Below is a small trained network, with its code and all its weights. Each question gives an input and a target symbol and asks what happens when units are switched off, that is, made to give their printed mean instead of their output.

import numpy as np


def w(rows, s, z=0):
    codes = np.array(rows[::2]) - 128.0
    scale = np.full(codes.shape[1], s)
    scale[-1] = z or s
    return codes * scale


def f(y):
    return y / 2 * (1 + np.tanh(0.7978845608 * (y + 0.044715 * y**3)))


def softmax(a):
    e = np.exp(a - a.max(-1, keepdims=True))
    return e / e.sum(-1, keepdims=True)


def log_softmax(a):
    a = a - a.max(-1, keepdims=True)
    return a - np.log(np.exp(a).sum(-1, keepdims=True))


def net(x, mask):
    ids = ['βγδηθλμξπστ'.index(c) for c in x.split()]
    T = len(ids)
    res = E[ids] + P[:T]
    u = 0
    for l in range(2):
        q, k, v = (res @ M[l].T for M in (Q, K, V))
        z = softmax(np.where(np.tri(T) > 0, q @ k.T / 3**0.5, -1e9)) @ v
        res = res + np.where(mask[u], z, O[l][:, -1]) @ O[l][:, :-1]
        u += 1
        y = f(res @ A[l][:, :-1].T + A[l][:, -1])
        res = res + np.where(mask[u : u + 8], y, B[l][:, -1]) @ B[l][:, :-1]
        u += 8
    return log_softmax(res[-1] @ U[:, :-1].T + U[:, -1])


Q, K, V, O, A, B = {}, {}, {}, {}, {}, {}
E = w([
[150,99,176],'β',
[69,179,150],'γ',
[108,74,129],'δ',
[206,35,115],'η',
[60,5,218],'θ',
[119,163,156],'λ',
[166,102,176],'μ',
[137,112,198],'ξ',
[130,90,162],'π',
[192,102,164],'σ',
[163,106,178],'τ',
],0.022)
P = w([
[133,252,71],'0',
[3,80,204],'1',
[25,92,211],'2',
[31,89,195],'3',
[50,95,197],'4',
[55,93,196],'5',
[55,102,187],'6',
[63,102,197],'7',
[65,95,187],'8',
[60,103,201],'9',
[53,98,191],'10',
[60,93,174],'11',
[72,106,203],'12',
[71,97,189],'13',
],0.0064)
Q[0] = w([
[121,186,115],'0.h0',
[254,43,208],'0.h0',
[48,83,155],'0.h0',
],0.0065)
K[0] = w([
[61,255,160],'0.h0',
[198,63,34],'0.h0',
[78,179,128],'0.h0',
],0.007)
V[0] = w([
[147,117,33],'0.h0',
[2,46,153],'0.h0',
[178,58,157],'0.h0',
],0.0054)
O[0] = w([
[110,72,13,126],'0.h0',
[2,81,129,153],'0.h0',
[29,96,202,254],'0.h0',
],0.0073,0.0062)
A[0] = w([
[119,123,228,221],'0.n0',
[148,85,179,81],'0.n1',
[64,239,151,71],'0.n2',
[121,113,95,15],'0.n3',
[59,85,157,2],'0.n4',
[194,26,68,119],'0.n5',
[70,255,62,80],'0.n6',
[198,165,174,209],'0.n7',
],0.0095,0.0046)
B[0] = w([
[109,84,71,246],'0.n0',
[119,106,131,185],'0.n1',
[137,154,218,142],'0.n2',
[142,174,151,117],'0.n3',
[247,92,113,164],'0.n4',
[143,81,217,185],'0.n5',
[153,143,179,137],'0.n6',
[149,78,61,146],'0.n7',
],0.013,0.014)
Q[1] = w([
[8,101,20],'1.h0',
[84,90,86],'1.h0',
[120,181,120],'1.h0',
],0.011)
K[1] = w([
[221,185,27],'1.h0',
[248,192,147],'1.h0',
[39,138,129],'1.h0',
],0.011)
V[1] = w([
[246,109,156],'1.h0',
[23,93,178],'1.h0',
[125,92,77],'1.h0',
],0.012)
O[1] = w([
[18,189,204,251],'1.h0',
[254,137,128,159],'1.h0',
[93,156,59,142],'1.h0',
],0.0087,0.023)
A[1] = w([
[113,158,172,2],'1.n0',
[239,58,127,176],'1.n1',
[63,76,23,223],'1.n2',
[107,171,156,17],'1.n3',
[96,83,114,115],'1.n4',
[133,74,177,54],'1.n5',
[179,97,7,142],'1.n6',
[128,78,164,46],'1.n7',
],0.012,0.0073)
B[1] = w([
[239,129,88,159],'1.n0',
[123,203,213,228],'1.n1',
[198,245,96,239],'1.n2',
[219,81,125,147],'1.n3',
[193,151,118,206],'1.n4',
[89,96,17,254],'1.n5',
[196,1,240,145],'1.n6',
[151,79,23,225],'1.n7',
],0.0078,0.016)
U = w([
[100,129,98,158],'β',
[147,154,192,119],'γ',
[77,202,158,19],'δ',
[106,51,164,204],'η',
[189,98,45,3],'θ',
[9,155,234,232],'λ',
[160,131,123,142],'μ',
[177,119,130,62],'ξ',
[161,127,113,114],'π',
[145,147,92,141],'σ',
[150,155,83,160],'τ',
],0.013,0.0047)

Each question gives the input, a string of symbols that net reads in full, and the target symbol t.
The units are the heads (3 rows each of Q, K, V and O) and the neurons (one row each of A and B). Each row of codes is followed by its name. A weight is (code - 128) times the scale printed after its matrix; where a second scale follows, it is the last column's (O, A, B and U).
mask holds one flag per unit, layer by layer, with each layer's heads first. A switched-off unit (its flag False) gives its mean, the last column of its rows in O or B, instead of its output. The means were averaged over made-up inputs and are rounded, as every weight is.
A unit's drop is (log p(t) with every unit on - log p(t) with that unit switched off) / (log p(t) with every unit on - log p(t) with every unit switched off).
The circuit of an input: a set's keep is (log p(t) with only the set's units on - log p(t) with every unit switched off) / (log p(t) with every unit on - log p(t) with every unit switched off). Starting from the 12 units with the biggest drops (on a tie, the unit counted first), units are removed one at a time, each time the one whose removal leaves the highest keep (on an exact tie, the one counted first), for as long as the keep stays at least 0.8.
circuit, biggest first: the units of the circuit, biggest drop first
most important unit: the unit with the biggest drop
k most important neurons: the k neurons with the biggest drops, biggest first
k most important neurons of layer l: the k neurons of layer l with the biggest drops, biggest first
input β η η δ θ η μ π, target θ: circuit, biggest first -> [1.h0 0.n5]
input η σ σ, target λ: circuit, biggest first -> [0.h0 1.h0 0.n5]
input μ σ ξ η η η θ τ μ τ η σ η σ, target τ: 2 most important neurons of layer 1 -> [1.n2 1.n1]
input β η μ, target θ: 3 most important neurons of layer 0 -> [0.n4 0.n0 0.n7]
input β σ η η μ η τ, target θ: circuit, biggest first -> [0.n4 1.h0]
input η β σ σ η σ η η μ, target λ: circuit, biggest first -> [0.h0 1.h0 0.n0]
input η σ σ μ σ σ μ, target λ: circuit, biggest first -> [0.n0 1.h0 0.n5]
input γ η δ σ η μ η π, target η: most important neuron of layer 0 -> [0.n2]
input π η γ θ β τ β, target ξ: 2 most important neurons -> [0.n4 0.n0]
input β μ η λ σ μ η μ σ π η λ λ σ, target θ: 3 most important neurons -> [0.n4 0.n7 1.n1]
input η η μ η μ η σ η η θ η σ τ, target λ: circuit, biggest first -> [0.h0 1.h0 0.n0]
input π η μ η γ σ μ σ η γ μ η σ, target ξ: 3 most important neurons -> [0.n4 0.n5 1.n6]
input μ η η τ, target τ: 3 most important neurons -> [0.n4 1.n2 0.n5]
input μ π π η η γ η μ δ σ η σ θ δ, target τ: 4 most important neurons of layer 0 -> [0.n4 0.n7 0.n5 0.n2]
input γ ξ η η γ μ π τ, target η: 2 most important neurons -> [0.n2 1.n2]
input π μ μ μ γ λ σ, target ξ: 3 most important neurons -> [1.n6 0.n4 1.n2]
input π π η η η η δ σ μ θ η π η μ, target ξ: 3 most important neurons -> [0.n4 0.n0 0.n5]
input σ η η η ξ η γ π, target δ: 2 most important neurons -> [1.n2 0.n7]
input δ η θ η μ λ μ δ η ξ η β δ, target γ: 3 most important neurons -> [0.n4 0.n5 0.n0]
input β π τ, target θ: circuit, biggest first -> [1.h0]
input μ σ μ, target τ: 2 most important neurons -> [1.n2 0.n4]
input μ η σ ξ ξ, target τ: 3 most important neurons -> [0.n0 0.n4 1.n2]
input δ σ γ σ, target γ: 2 most important neurons -> [1.n1 0.n4]
input π σ μ γ τ, target ξ: 4 most important neurons -> [0.n4 1.n6 1.n2 0.n5]
input π σ η τ, target ξ: 4 most important neurons of layer 0 -> [0.n4 0.n5 0.n0 0.n2]
input δ σ σ θ, target θ: most important unit -> 1.n2
